Below is a small trained network, with its code and all its weights. Each question gives an input and a target symbol and asks what happens when units are switched off, that is, made to give their printed mean instead of their output.

import numpy as np


def w(rows, s, z=0):
    codes = np.array(rows[::2]) - 128.0
    scale = np.full(codes.shape[1], s)
    scale[-1] = z or s
    return codes * scale


def f(y):
    return y / 2 * (1 + np.tanh(0.7978845608 * (y + 0.044715 * y**3)))


def softmax(a):
    e = np.exp(a - a.max(-1, keepdims=True))
    return e / e.sum(-1, keepdims=True)


def log_softmax(a):
    a = a - a.max(-1, keepdims=True)
    return a - np.log(np.exp(a).sum(-1, keepdims=True))


def net(x, mask):
    ids = ['Γαεζηθτ'.index(c) for c in x.split()]
    T = len(ids)
    res = E[ids] + P[:T]
    r = res
    for j in range(2):
        rows = slice(3 * j, 3 * j + 3)
        q, k, v = (r @ M[0][rows].T for M in (Q, K, V))
        z = softmax(np.where(np.tri(T) > 0, q @ k.T / 3**0.5, -1e9)) @ v
        o = O[0][rows]
        res = res + np.where(mask[j], z, o[:, -1]) @ o[:, :-1]
    y = f(res @ A[0][:, :-1].T + A[0][:, -1])
    res = res + np.where(mask[2:10], y, B[0][:, -1]) @ B[0][:, :-1]
    return log_softmax(res[-1] @ U[:, :-1].T + U[:, -1])


Q, K, V, O, A, B = {}, {}, {}, {}, {}, {}
E = w([
[93,20,140,134],'Γ',
[143,67,99,128],'α',
[148,102,20,59],'ε',
[129,78,101,114],'ζ',
[156,92,239,235],'η',
[249,113,70,141],'θ',
[57,177,200,139],'τ',
],0.012)
P = w([
[70,111,13,254],'0',
[148,48,179,87],'1',
[96,142,40,222],'2',
[174,106,172,79],'3',
[109,137,110,216],'4',
[175,169,167,84],'5',
[37,113,99,145],'6',
[194,209,167,112],'7',
],0.013)
Q[0] = w([
[145,78,99,172],'H0',
[239,108,129,149],'H0',
[245,112,200,33],'H0',
[182,100,112,104],'H1',
[150,112,152,29],'H1',
[153,120,236,24],'H1',
],0.011)
K[0] = w([
[175,96,81,151],'H0',
[68,166,121,49],'H0',
[139,255,216,139],'H0',
[176,240,105,178],'H1',
[202,131,113,214],'H1',
[183,135,92,225],'H1',
],0.0073)
V[0] = w([
[35,92,104,101],'H0',
[255,92,98,186],'H0',
[49,220,206,144],'H0',
[103,137,85,145],'H1',
[198,188,52,163],'H1',
[202,100,220,57],'H1',
],0.0091)
O[0] = w([
[65,130,91,75,137],'H0',
[165,50,67,155,237],'H0',
[50,61,195,87,2],'H0',
[136,141,152,90,166],'H1',
[173,102,122,123,179],'H1',
[138,2,118,113,30],'H1',
],0.0099,0.0079)
A[0] = w([
[127,206,169,75,180],'N0',
[195,59,137,1,226],'N1',
[127,157,93,163,41],'N2',
[150,117,251,97,255],'N3',
[223,123,109,59,183],'N4',
[131,104,210,25,73],'N5',
[132,98,100,200,172],'N6',
[171,186,115,138,114],'N7',
],0.012,0.0046)
B[0] = w([
[228,123,31,79,172],'N0',
[95,159,255,182,171],'N1',
[116,185,151,85,181],'N2',
[34,195,193,130,163],'N3',
[76,48,158,177,251],'N4',
[53,55,153,14,143],'N5',
[62,164,65,82,242],'N6',
[167,85,177,116,223],'N7',
],0.0094,0.014)
U = w([
[98,254,7,184,177],'Γ',
[49,78,51,134,253],'α',
[50,97,142,26,87],'ε',
[186,156,102,105,85],'ζ',
[82,98,173,235,140],'η',
[196,139,98,84,52],'θ',
[87,209,149,209,94],'τ',
],0.0056,0.0035)

Each question gives the input, a string of symbols that net reads in full, and the target symbol t.
The units are the heads (3 rows each of Q, K, V and O) and the neurons (one row each of A and B). Each row of codes is followed by its name. A weight is (code - 128) times the scale printed after its matrix; where a second scale follows, it is the last column's (O, A, B and U).
mask holds one flag per unit, heads first, then neurons. A switched-off unit (its flag False) gives its mean, the last column of its rows in O or B, instead of its output. The means were averaged over made-up inputs and are rounded, as every weight is.
A unit's drop is (log p(t) with every unit on - log p(t) with that unit switched off) / (log p(t) with every unit on - log p(t) with every unit switched off).
The circuit of an input: a set's keep is (log p(t) with only the set's units on - log p(t) with every unit switched off) / (log p(t) with every unit on - log p(t) with every unit switched off). Starting from all 10 units, units are removed one at a time, each time the one whose removal leaves the highest keep (on an exact tie, the one counted first), for as long as the keep stays at least 0.8.
circuit, biggest first: the units of the circuit, biggest drop first
k most important neurons: the k neurons with the biggest drops, biggest first
heads that matter: for each layer, one digit per head in row order, 1 if its drop is at least 0.15 and else 0, layers parted by /
drop when u is switched off: that unit's drop, to one decimal
input α α θ ζ θ ζ, target η: heads that matter	00
input θ α ζ ε η η Γ, target Γ: circuit, biggest first	(N4, N7)
input α ε θ τ θ, target α: circuit, biggest first	(H1)
input θ ζ ε ζ τ θ α, target Γ: circuit, biggest first	(N4, N7)
input α η θ θ η, target α: circuit, biggest first	(H1, N6)
input θ ε α α Γ Γ τ, target Γ: 2 most important neurons	(N4, N7)
input Γ θ ε Γ, target η: circuit, biggest first	(N6, N1)
input θ α τ η θ α ζ, target Γ: heads that matter	10
input α η τ Γ, target ε: 2 most important neurons	(N5, N3)
input Γ τ η, target Γ: 4 most important neurons	(N4, N7, N6, N5)
input θ α θ θ ε τ ζ ζ, target ε: circuit, biggest first	(H0, N5)
input α θ θ Γ, target η: 3 most important neurons	(N4, N1, N0)
input θ θ ε θ ε Γ α, target Γ: 3 most important neurons	(N4, N7, N6)
input ζ α θ η θ ζ, target η: 3 most important neurons	(N4, N1, N6)
input Γ Γ ε Γ, target θ: circuit, biggest first	(H1, N0, H0, N6)
input η τ ε α, target ε: circuit, biggest first	(H0)
input ζ ε θ θ Γ, target Γ: 4 most important neurons	(N4, N7, N6, N5)
input ε θ θ α θ, target α: circuit, biggest first	(H1, N6)
input θ θ θ τ η ζ, target ε: 3 most important neurons	(N5, N3, N0)
input θ θ θ θ, target η: drop when H0 is switched off	0.0
input Γ τ τ θ, target ε: drop when H0 is switched off	1.8
input θ ε η Γ θ τ ε τ, target ε: drop when H0 is switched off	1.8
input ζ θ τ ε ε ζ τ θ, target ε: drop when H0 is switched off	1.3
